In the rows, 128 means zero.
Each row of numbers belongs to one of the elements below and depends on some of the facts about them. Some rows are named. Which element is each other row?

There are 4 kinds of fact about the elements: Φ, ζ, μ, η.
Φ brugruklen <- troflon brebubrin
Φ rostasten <- kinor tuvi nofuvu
Φ plugrum <- kinor sazur
Φ gobron <- kinor sanam
Φ droskel <- kinor
Φ klupus <- kinor
Φ zutun <- kinor rakli
Φ sibres <- kledripi klugram sanam
Φ plostal <- kledripi klobri skagur
Φ sufu <- kledripi lasa grutrom grudak
Φ klusil <- kledripi fastetri vumu
Φ lidrutis <- kledripi stoskitrus zeska lekli brostam
Φ skerasti <- kledripi skubroses
Φ biklam <- soplabros fluklol
Φ plasum <- soplabros
Φ rolur <- soplabros vidru
Φ draklur <- soplabros rakli
Φ puga <- fastetri zuzal vitek
Φ popel <- fastetri plumok
Φ setu <- skada kupi
Φ skestan <- skada sazur
Φ tidron <- kupi
Φ skebrorin <- tigran lisi
Φ pletrar <- tigran
Φ stavekes <- tigran
Φ stetem <- brala
Φ vistik <- brala
Φ klogra <- brala
Φ flisus <- brala
Φ nirun <- brala deska
Φ stiklol <- brebubrin lekli
Φ stuple <- brebubrin gretros
Φ ramude <- zuzal sanam nobran
Φ drutrupla <- zuzal sanam
Φ dilidrol <- lisi
Φ skaso <- lisi vumu
Φ sofo <- klone
Φ graplin <- klugram deska
Φ tatrok <- stoskitrus zago
Φ pudar <- stoskitrus
Φ pleta <- stoskitrus tresum
Φ drebu <- tresum braflo
Φ klise <- gretros
Φ boziplal <- gretros
Φ fasa <- gretros
Φ dotam <- drabrom flodra
Φ gritrek <- flodra
Φ flefos <- mebrum vumu
Φ pura <- lasa
Φ fibran <- zeska trizutul
Φ tredralur <- dremo refegrir vumu
Φ plepar <- dremo
Φ fivo <- dremo braflo grutrom
Φ rakil <- plosko
Φ stasker <- plosko klobri
Φ skekol <- plosko vitek
Φ tidu <- fluklol
Φ drekon <- fluklol
Φ soflal <- fluklol
Φ skadra <- lekli brostam
Φ stostik <- lekli
Φ pemus <- nofuvu skagur
Φ drinok <- nofuvu
Φ dorus <- zago klunostus
Φ fidres <- vumu
Φ klarin <- vumu pokles
Φ briflan <- vumu braflo
Φ gumuru <- sanam
Φ matru <- bidur pomograr
Φ stogrom <- pomograr plumok
Φ fligir <- vidru
Φ tripok <- vidru
Φ grotro <- pokles
Φ zople <- pokles
Φ popla <- braflo
Φ lubrin <- braflo
Φ stofla <- braflo
Φ klazas <- rakli grutrom
Φ klugan <- skagur
Φ kloskos <- vitek datrar
Φ busak <- plumok
Φ mono <- plumok
Φ dribra <- plumok
Φ roruflo <- grudak
Φ rafi <- nitrin klunostus
Φ klebretol <- nitrin
Φ satabe <- datrar
Φ flugem <- klunostus
Φ stidruk <- nobran
[drutrupla stostik troflon kinor soplabros droskel skada flefos tripok zutun stasker tatrok klusil brebubrin brugruklen busak tuvi fligir tresum lubrin sazur drabrom lidrutis pudar flodra mebrum lasa stidruk skerasti tredralur stavekes dribra pemus sufu vumu skaso puga pura boziplal stogrom fasa skagur gobron vitek plumok stofla skubroses briflan matru] ζ 193
[klise drebu fivo popel drinok plasum klupus kupi biklam kloskos plepar tigran brala flisus zuzal soflal skadra lisi klone klarin dorus zople dotam zeska plostal popla rakil vistik roruflo plosko deska refegrir klobri ramude satabe sibres gumuru sanam bidur pletrar klogra vidru skestan stetem braflo rakli stiklol drekon tidron grutrom skebrorin trizutul sofo rafi nitrin datrar pleta nobran flugem] ζ 378
[klebretol stuple kledripi fastetri fidres fibran tidu klugram rostasten klazas stoskitrus draklur gretros nirun latogan dremo dilidrol fluklol mono lekli nofuvu klugan grotro zago rolur setu pomograr pokles plugrum gritrek grudak graplin klunostus skekol brostam] ζ 11
{drutrupla drebu drinok klupus tripok plepar tigran stasker klusil brebubrin lisi busak tidu fligir klazas tresum drabrom lidrutis dotam zeska skerasti tredralur deska fluklol ramude nofuvu sibres puga pomograr pletrar skestan plugrum stofla skubroses briflan nitrin klunostus brostam nobran} μ 796
{klise klebretol stuple troflon fivo kinor kledripi droskel fastetri skada kupi flefos fidres biklam kloskos brala flisus zutun fibran tatrok zuzal soflal skadra klone klarin klugram rostasten dorus tuvi stoskitrus draklur lubrin gretros sazur zople nirun mebrum lasa latogan plostal rakil plosko refegrir stavekes mono dribra klobri lekli klugan grotro zago rolur satabe gumuru sanam pura klogra pokles stetem braflo rakli stiklol stogrom fasa skagur drekon tidron vitek gritrek grutrom trizutul plumok grudak graplin sofo matru skekol flugem} μ 348
{stostik popel plasum soplabros brugruklen pudar flodra stidruk dremo dilidrol popla vistik roruflo pemus sufu vumu skaso bidur setu boziplal vidru gobron skebrorin rafi datrar pleta} μ 936
η 734 <- drutrupla stostik klupus kledripi soplabros fastetri zutun brebubrin soflal skerasti stavekes pemus klobri puga sanam skagur tidron stofla sofo nobran
η 187 <- klise drebu stuple fivo drinok plasum droskel skada kupi biklam tripok plepar tigran brala flisus fibran tatrok klusil brugruklen skadra klone klarin klugram rostasten tuvi fligir klazas lubrin sazur zople pudar flodra nirun mebrum dotam zeska latogan stidruk dilidrol plostal rakil vistik roruflo plosko tredralur deska mono dribra ramude nofuvu sufu klugan grotro zago vumu skaso gumuru bidur pomograr pura pletrar pokles skestan stetem rakli stiklol stogrom fasa drekon vitek gritrek skebrorin trizutul plumok skubroses rafi briflan matru klunostus skekol
η 212 <- klebretol troflon popel kinor flefos fidres kloskos stasker zuzal lisi busak tidu dorus stoskitrus tresum draklur gretros drabrom lidrutis lasa dremo popla refegrir fluklol lekli rolur satabe sibres setu klogra boziplal vidru braflo plugrum gobron grutrom grudak graplin nitrin datrar pleta brostam flugem

Named rows:
mono: [139 146  94 114 144 122 157 132 106 108 111 135 135 131 136 128  70 104
 126 157 136 128 116 111 107  83]
gobron: [100 113 134 109 117 144 106 121 152 128 113  76 160 102 128 117  93  65
 121 132 153 149 136 110 149 109]
sufu: [100 110 186  27  87 158 164 102  52 108 160 119 172 110  62 102  49 137
  43 107  93 121 131 159 129  64]
dribra: [121 167 130 114 142 132 149 137 127 129 127 125 155 163 134 128  62 102
 125 154 130 134  97 112 117  89]
pokles: [166 136 116 158 109 139 170 102 118  85 113 142 126 127 119 143 137 180
 105 148 115 130  82 151 125 153]
matru: [131 163 128 130 143 138 147 132 143 130 122 122 154 156 137 134  68 104
 132 156 134 131  88 110 117 103]
pomograr: [169 121 146 151 105 172 125  65 161  54 116 101 120  91 131 143 149 157
 123 132 139 118 100 164 134 149]
lekli: [ 98 196 117 147  95  97 138 134  80  62  99 131  77 184 151 120 223 170
  75 147 153 183 182 178 156 170]
rakil: [123 159 119 113 141 121 152 140 125 107 107 167 149 146 139 133  77 106
 128 141 126 106 114 100 132  87]
klusil: [113 144 168  80 121 166 115 102 131  96 137  90 150 131 125 118  69  93
 113 131 137 121 129 138 128  77]
sazur: [153 160 147 175 113 151 160 103 157 109 123 127 145 156 128 152 137 174
 116 146 117 136  56 146 135 170]
skestan: [124 138 148 102 136 157 111 102 161  80 111 127 148 107 143 132  84  86
 140 123 145  91 136 113 142  81]
klunostus: [161 129 149 142 106 170 127  67 152  54 118 102 117  96 130 139 151 157
 114 130 140 121 112 167 133 144]
fluklol: [141  94 125 136  81 159 103  86 136  62 104  78 114  88 117 133 157 149
 115 134 135 133 125 150 160 168]
skerasti: [107 150 174  64 138 149  87 111  94 115 135  71 159 121 126 129  88 131
 124 119 141 139 162 133 145  86]
zeska: [ 91 229 197 122 104 135 118  92 117  22 117 150  89 178 164 123 230 163
  69 108 160 137 204 204 163 132]
kupi: [153 157 138 166 112 139 161 107 148  84 107 169 142 139 128 157 150 179
 112 133 113 110  77 134 152 164]

Which element is each row?
No name comes twice in this set of rows, the named rows included.
[124 143 159  96 153 156  76 105 137 125 123  59 165 108 144 140  87 111
 157 128 152 136 140 113 142  97]	drutrupla
[ 87 129 131  94 114 122 110 128 129  98  98 122 145 101 135 114 122  74
 105 115 151 130 181 112 167  99]	pleta
[ 87 187 150 122  84 124  98 101  92  28 103  95  68 157 152 110 236 153
  71 126 171 173 217 202 164 156]	brostam
[106 126 111 106 111 127 130 150 112 136 113 100 154 150 116 127  72 104
 120 155 121 144 103  99 145 123]	flefos
[116 152 157 112 138 150 128 104 156 116 130 101 158 116 140 118  90  76
 115 127 155 137 131 131 123  81]	brugruklen
[133 103 124 135  71 135 153 123 105  93 101 149 148 125  87 149 144 197
  92 128  85 116  80 127 179 191]	refegrir
[148 160 148 166 111 151 161 104 150 108 123 130 145 156 125 149 133 170
 110 147 117 136  62 146 135 164]	plumok
[158 154 136 170 131 126 129 110 132 110 100 142 156 119 135 173 168 212
 139 126 119 125  94 120 167 182]	sanam
[102 162 160  88 156 130 101 113 108 135 131  80 165 110 141 126 108 105
 122 115 158 157 175 127 140  82]	stostik
[121  91 139  92  46 136 168 124  53  83 117 160 152 130  53 139 131 224
  54 119  59 112  88 143 181 180]	grutrom
[155 136  89 141 148 129 152 125 140 110 104 128 136 121 145 136  78 105
 146 161 139 127  93 104 110 101]	rostasten
[145 118 183 130  87 175 154  71 140  97 142 108 160  97  94 134 133 169
  79 113 112 128  82 170 143 146]	vumu

Now the same elements, written a new way:
Some rows with their names:
skadra: [151  80 145 129 134 141 127 106 130 133 135 146 131 174 177 149 118 110
 114 145  81  91 126 111 137 112 110 145 144 113 108 123 119 115 173 160
 116 139 116 184 128 185 111 113 121 130]
klone: [ 97 118 111 117  92 152  72 150 128 126  88 136 167 138 141 115 121 130
 126  81 113 112 133 115 135 115 119 106 179  83 119  81 107 151 125 103
 107 109 141 130 142 168  99 128 150 145]
sofo: [159 119 210 119 139 160 131  92 152 105 121 157 120 159 183 133 124 103
 103 122 131 122 140 154 154  95 116 138 135 123 121 108 133 135 133 142
 143 131 101 140 166 164  87 118 131 145]
plepar: [139  88 142 134 117 128 127 109 140 123 118 118 126 170 167 148 118  98
  77  91 134  93 105 138 147 106 133 159 109 168 120 134  96 102 182 126
 135 146 156 142 100 115 104 127  71 127]
dremo: [ 85 177 118 116  74  89 151 184 124 115  79 117 101  28  71 121 149  73
 148  63 169 162 100 117 118  63 145 153 130 117 140 100 130  84 147  62
 130  91 156  89  82 119 109 147 124 109]
sufu: [125  72 128 138 123  63 158 159 141 155 111  92  42 103 114 171 135  71
 118  82 199 117  89 126 142  85 116 189  77 158 144 134 165  63 214  85
 143 156 200 160  72 154 103 143  78  97]
grudak: [ 98  99 139 134  66 121 115 155 104  80  65 109 110  49 176 124 125 102
 178 117 150 172 116 115 163  86 116 105 150  74 142  95 112 121 152 102
  77  65 112  72 137 168 119 135 195 112]
nitrin: [ 93 193 128 106  75 134 126 147 130  87  73 136 182  88 138 107 115  88
 125  82 102 135 114 126 138 104 164 137 160 127 115  91  78 120 122 116
 120 103 118  74  84 120 124 124 126 136]
klebretol: [151 103 171 110 115 140 148 105 109  89 120 140 119 164 178 129 146 122
 138 150 105 149 128 123 135  78 125 127 136 138 123 139 107 116 148 138
 124  97  85 127 145 116 122 106 130 141]
rakil: [147  73 145 122 128 149 105 109 132 130 128 140 125 202 181 135 135 130
 103 116 120 103 128 129 141 105 112 130 135 127 115 124 111 126 158 130
 126 132 130 169 147 137 104 112 110 148]
stidruk: [131 132 126 103 140  93 157 147 143 159 131 131 107 165  74 150 146  95
  93  80 137 102 107 122  99  85 136 182 112 182 126 135 151  91 166  96
 175 170 179 177  80 122 100 124  47 132]
troflon: [ 99 163 132  88  89 136 117 156 112  89  70 141 172 114 149 105 127 122
 165 114  95 157 133 112 133 104 139 108 183 103 124  93 114 152 105 118
 112  98 101  89 125 161 126 110 171 148]
klise: [147  70 147 122 130 148 110 110 132 129 131 139 125 203 183 137 135 128
 103 119 118 102 128 129 143 105 112 131 135 127 115 123 113 126 159 130
 126 132 130 170 148 141 106 115 110 147]
droskel: [144  67 145 110 134 134 118 117 123 125 117 128 128 210 172 141 129 139
 116 122 116 113 127 124 136 106 111 129 136 148 128 134 130 138 154 127
 134 144 136 159 144 149 108 109 111 146]
refegrir: [ 97 139 135 112  72 141 102 156 123  90  71 134 137  97 178  99 134 108
 159  99 142 159 126 128 159  97 134 105 164  79 123  85 100 132 121 103
  95  77 110  86 133 145 123 122 175 142]
datrar: [ 89 230 115  94  89 111 148 177 142 127  93 153 145  72  62 101 151  73
 127  65 125 138 114 118 101  79 164 162 157 120 113  85 119  94 117  81
 148 108 143 118  67 116 114 128 106 139]
drekon: [147  71 148 124 129 148 106 110 131 129 128 138 122 202 180 136 134 129
 104 118 121 103 129 129 143 105 113 130 136 128 115 124 111 124 158 130
 125 131 130 170 145 141 105 112 109 148]

Which element is each row?
No name comes twice in this set of rows, the named rows included.
[145  66 148 121 125 146 112 107 114 121 127 131 129 197 154 142 136 142
 107 121 109 112 129 119 125  92 107 120 137 139 129 134 112 133 154 123
 131 122 128 158 161 131  97 118 113 141]	skekol
[ 94 108 136 117  74 110 117 165 111  84  51 110 111  71 187 120 120 101
 184 114 157 172 116 119 175 100 123 111 150  83 141  94 127 128 148 105
  84  88 121  71 121 181 129 126 194 118]	lasa
[152  71 145 131 132 138 132 104 110 123 133 138 138 161 152 156 119 121
 122 151  71 102 127 102 120 100 103 138 142 123 122 131 122 122 174 155
 118 129 112 175 138 182 102 120 126 123]	fibran
[144 179 191  99 153 102 185 129 161 137 122 146 102 121  77 148 136  72
  92  82 148 121 118 144 110  78 138 190 111 177 133 119 173 102 142 108
 192 169 150 146  98 148  81 128  71 127]	pemus
[ 90 225 114  98  88 108 151 178 143 127  93 150 141  65  68 105 150  71
 131  67 130 140 114 118 107  80 162 162 154 117 114  88 119  91 122  84
 145 108 143 119  66 122 117 130 109 135]	vidru
[136 172 148  90 131  87 193 145 136 127 123 140  96 135 100 136 156  77
 120 108 132 139 104 126 108  71 154 187 110 181 120 139 144  74 157 110
 171 144 136 147  66 104 126 110  68 134]	boziplal
[135 178 150  86 130  91 192 144 137 128 123 144 103 141  93 133 159  83
 118 104 130 140 107 126 105  70 154 185 114 182 120 137 143  77 151 106
 173 145 137 143  67  98 124 109  64 138]	gobron
[ 97 100 114 121  88 145  82 147 110 117  87 125 164 123 125 125 121 138
 136  86 111 123 132 106 123 103 111  99 174  91 136  92 110 155 127  97
 106  99 139 116 154 166  91 137 155 135]	pokles
[145  59 146 113 133 130 118 119 124 125 114 125 121 203 175 146 127 136
 118 122 123 114 126 125 141 107 109 129 130 145 130 134 130 134 160 125
 130 143 137 157 144 151 109 111 111 140]	lubrin
[134  86 141 120 124 111 139 117 130 118 107 109 132 170 155 157 109 105
  94  97 124 101 106 130 139 110 133 161 112 186 132 138 114 114 179 130
 140 163 158 133  95 132 109 124  75 120]	klusil
[143 130 167 117 109 123 171 104 116  82 115 127 134 137 159 140 128  94
 110 124 104 137 105 130 133  79 150 156 112 180 125 146  89  97 165 139
 140 116 104 104 100  89 122 117  89 125]	tidu
[145  72 146 112 136 131 123 116 121 126 118 131 132 197 169 149 123 130
 119 133 100 109 128 117 134 110 110 135 140 141 126 131 133 134 161 139
 129 147 130 165 136 168 110 108 116 139]	tatrok
[111 127 174 144  96 135 125 135 128  92  71 132 136  16 140 143  89  81
 158 116 115 140 130 116 150 100 101 124 164  61 145  73 146 142 143 134
  95 103 107  91 150 253  80 150 205  93]	kledripi

Now the same elements, written a new way:
Some rows with their names:
dorus: [105 136 116 140 123 120 133 137  97 122 116 114 123 131 135 156 169  95
  99 129 126 111 123 109 134 137 122 132 145 115]
sofo: [151 133  89 127 212  95 202  71  57 124 109 187  95 135  81  48  57  94
 105 101 118 110 139  13 124 113 143  99  32  82]
stavekes: [116 132 132 131 146 120 138 127 119 111 132 139 112 117 126 165 147 119
 115 134 128 136 122 111 123 115 128 141 136 126]
vitek: [120  95 144 111 123 126 137 111 139  89 128 123 131  97 137 134 105 145
 157 133 133 124 121 115 119 118 122 115 114 129]
popel: [142 158 125 152 148 155 107 165 123 143 109 109 115 127 124  80 163 112
 110 118 149 116 143 171 138 126 136 121 163 105]
graplin: [116 146 116 131 112 127 128 145  93 136 112  97 119 156 120 148 154 124
 103 131 120 122 117 114 147 135 125 127 127 131]
skestan: [119 146 124 128 136 128 114 128 130 159 135 159 126 158 129 124 127 131
 145 127 119 150 126 148 109 115 131 139  98 141]
grotro: [141 136 125 119 127 110 111 116 127 123 101 113 117 163 107 152 166 139
 122 125 122 133 115 109 126 122 126 135 125 133]
pokles: [137  94 134 105  94 123 146 111 145 109 113 122 143 126 129 135 115 160
 131 131 118 125 125 111 140 140 121 117 104 135]
dilidrol: [192 139 123 142 139 130 117 148 170 137 127 125 122 148 105 106 156 130
 128 121 143 141 145 159 139 129 136 128 172 130]
nobran: [116 114 144 113 133 137 132 105 129 154 134 143 152  98 144 102 105 142
 137 126 115 111 135 144 124 114 129 127 105 133]
klusil: [122 152 131 136 140 116 124 117 133 146 154 147 134 141 120 156 111 115
 128 127 128 142 132 141 110 136 130 152 138 137]
klogra: [104 143 114 133 128 128 131 159  95 129 117 123 114 137 134 141 160 105
 113 132 125 121 119 113 131 121 122 127 124 120]
boziplal: [162 155 125 164 149 127 127 171 124 123 144 111 123 104 125 121 146  90
 118 130 153 116 155 165 144 130 143 128 213 114]
fibran: [152 123 121 126 115 106 127 125 134 119 109 125 121 156 114 164 161 132
 128 128 123 134 120 101 129 128 124 131 137 140]
stoskitrus: [118 109 124 117  78 132 155 133 109 118 135 105 146 109 139 127 111 139
 110 136 117 105 125 112 159 160 123 117 129 130]
rostasten: [130 133 118 123 107 123 122 123 138 127 122 129 119 165 111 151 133 142
 114 130 119 146 113 105 129 142 123 137 113 138]

Name these rows:
No name comes twice in this set of rows, the named rows included.
[114 113 129 111  96 129 150 140 100 120 122  94 140 112 137 120 119 152
 131 137 115 102 119 119 150 133 124 104 119 135]	grudak
[106 102 132 128 101 125 158 134 103  92 145 109 147  80 150 137 107 120
 124 138 128 100 129 114 145 146 122 113 150 121]	troflon
[134 133 134 134 125 182 125 168 137 147 143 117 131 108 144  44  84 152
 133 126 142 125 137 184 151 131 134 102 126 111]	vidru
[120 110 142 119 118 126 139 104 141 131 156 139 156 101 139 120  71 139
 152 130 127 124 136 148 118 136 128 127 124 140]	skubroses
[151 118 131 142 124 161 136 167 141 128 148 119 140  98 150  69 102 131
 129 130 142 114 150 175 156 135 136 107 161 110]	datrar
[161 117 144 126 153 160 144 158 165 120 166 139 125  91 138  75  74 157
 150 137 142 146 142 174 145 110 142 113 137 123]	soplabros
[147 113 123 117 104 118 140 118 137 114 125 128 133 145 122 147 117 148
 121 131 118 136 122 104 138 141 124 130 115 143]	latogan
[158 146 128 141 157 158  94 149 167 142 125 139 108 141 115  76 134 131
 131 117 149 158 137 165 122 121 136 130 127 119]	plasum
[121 107 127 117  93 122 152 138  99 117 133  93 144 105 141 134 128 141
 127 138 117  99 126 119 159 143 123 107 135 133]	lekli
[130 139 114 136 103 109 129 138  97 131 107  96 127 147 122 159 170 115
  89 131 122 105 127 103 147 141 126 129 161 125]	klebretol
[136 113 113 142 119 106 125 115 146 116 124 152 127 150 124 177 160 100
 107 129 127 131 129  96 125 142 118 148 142 121]	klise
[ 98 166 125 142 128 134 108 136  92 171 122 127 131 139 133 118 142 110
 113 127 122 116 126 140 122 132 132 137 131 124]	sibres
[151 120 121 129 105  98 130 114 135 119 104 124 128 150 111 169 179 119
 110 127 123 126 124 102 132 140 123 135 150 132]	stuple
[164 125 135 131 117 149 138 163 135 138 135  94 143 102 132  71 122 149
 129 129 135 114 147 171 163 134 139 101 156 121]	dremo

The same elements again, as new rows of numbers:
Some rows with their names:
flugem: [125 140 126 120 140 161 100 118 131 164 135 141 154 136 122 122 130 115
 119 115 109 104 146 131 128 111 109 100  79 131 154]
latogan: [126 134 141 118 119 149 120 106 117 116 121 147 154 136 120  97 136 137
 116 117 146  83 146 126 138 123 106 125 100 141 112]
pomograr: [128 119 128 142 104  80 188 125 120 101 145 107  95 109 104 156  98 151
 123 166 124 176 104  84 116 159 161 176 198 105 119]
klone: [111 153 131 120  92 122 146 122  98 142 102 109 137 126 100 113 133 171
 155 124 121 149 127 119 119 166 130 130 148 141 120]
pura: [113 125 127  96 130 141  96 123 126 108 102 144 154 133 154  89 162 124
 130  92 160  94 142 156 127 116 113 120  93 146 119]
troflon: [131 156 116 134 111 135 140 155 117 124 116  90 135 131  88 129 139 146
 147 111  94 179 152 105 132 148 123 120 139 134 169]
tuvi: [132 154 124 117  74 105 171 120 105 118 102  83 141 133  88 108 137 177
 133 127 119 181 141 104 120 158 120 138 154 142 131]
sufu: [ 79  95 107  86 155 125  75 181 149  74 108 190 126 101 209 106 187  83
 175  76 184  86 123 190 136 149 143 128 117 134 108]
trizutul: [116 154 149 158 121 150 119 139  81 134 105  99 125 139  95 101 111 175
 180 119 114 146 121 134 129 141 131 122 159 157 101]
rakli: [ 99 150 120 106  87 118 140 130  97 135  96 118 136 113 112 119 144 161
 160 115 131 144 129 121 114 178 137 129 146 140 126]
gumuru: [122 134 140 111 122 142 115  90 113 154 118 138 157 141 132  99 130 139
 116 122 137  96 132 142 122 113 107 117  94 141 113]
lasa: [ 85 141  97 101 126 144  96 202 124  90  91 135 129  99 137 131 182 114
 195  63 135 142 150 134 129 178 150 112 132 134 174]
lubrin: [126 128 133 101 127 139 109 109 125 117 110 132 158 140 140  89 150 132
 118 107 152 103 144 149 127 109 108 121  94 146 119]
skerasti: [148  98 122 148 168 115 105 153 160 114 133 133  83 123 182 174 129  79
 117 135 157 118 107 147 129  89 153 116 137 116 127]
klobri: [133 163 119 144  95 131 129 149 107 154  92 107 108 122 111 160 147 143
 163 120 124 139 133 119 132 165 140  98 146 141 133]
nirun: [128 135 141 116 114 144 126 102 114 118 120 144 155 135 115 101 136 140
 113 121 145  90 147 122 137 127 104 128  99 140 111]
setu: [141 122 122 136 139 135 137 133 156 130 165 152 136 131 120 139 122 101
 103 143 104 118 143 116 146 126 109 134 111 111 144]

Which element is each row?
No name comes twice in this set of rows, the named rows included.
[133 132 135 106 117 134 124 102 121 123 114 121 158 145 128  90 141 141
 105 118 141 116 145 138 127 108 105 125  96 145 121]	stogrom
[131 144 125 119 130 152 117 111 133 170 134 133 155 137 113 124 127 121
 111 122 102 114 147 122 125 116 108 105  84 124 160]	kloskos
[116 148 122 110  89 115 148 138 107 105  96  99 139 125 108 106 152 163
 150 111 134 163 139 120 123 160 128 134 149 144 126]	mebrum
[131 109 128 111 136 115 129 123 148 113 135 143 138 138 157 105 143 114
 111 130 146 121 126 155 133 114 112 140 118 130 106]	skaso
[122 117 165 214 188 145 105 170  90 111 143  92  69 136 123 126  62 156
 201 145 111 164  71 145 128 100 172 146 215 142  80]	zeska
[108  85 112  93 143  88 128 131 153  91 132 146 112 105 183 137 139  98
 113 122 168 127 104 142 107 123 157 153 136 110 125]	tredralur
[135 118 121 130 149 137 121 128 157 160 160 153 135 134 138 137 121  99
 111 140 101 121 130 139 133 118 114 120 105 110 144]	popel
[133 115 108 141 133  91 167 155 146 110 152  92  90 111 114 171 108 123
 126 146 101 205 113  94 114 140 163 152 179  96 167]	drabrom
[100 127  93 114 113 116 144 190 146  97 133 158 114  90 126 161 162 105
 167 109 119 147 141 112 140 202 147 141 156 104 157]	dremo
[127 114 115 149 151 106 145 169 141 103 149  97  87 114 124 164 109 115
 143 137 105 193 108 109 119 130 166 146 179 102 162]	tresum
[127 114 130 145 113  87 178 131 120  98 144 111  92 111 110 153  98 147
 130 159 128 171 104  91 121 155 160 172 197 111 114]	klunostus
[171 108 118 144 138  92 151 115 163 133 145 109  90 129 154 181 116  98
  80 162 138 145 111 117 123  94 144 127 141 106 136]	puga
[140 101 123 138 155 120 142 123 157 120 174 139 113 117 126 166  97  93
  90 151 115 127 120  97 127 109 140 147 127  91 154]	plugrum

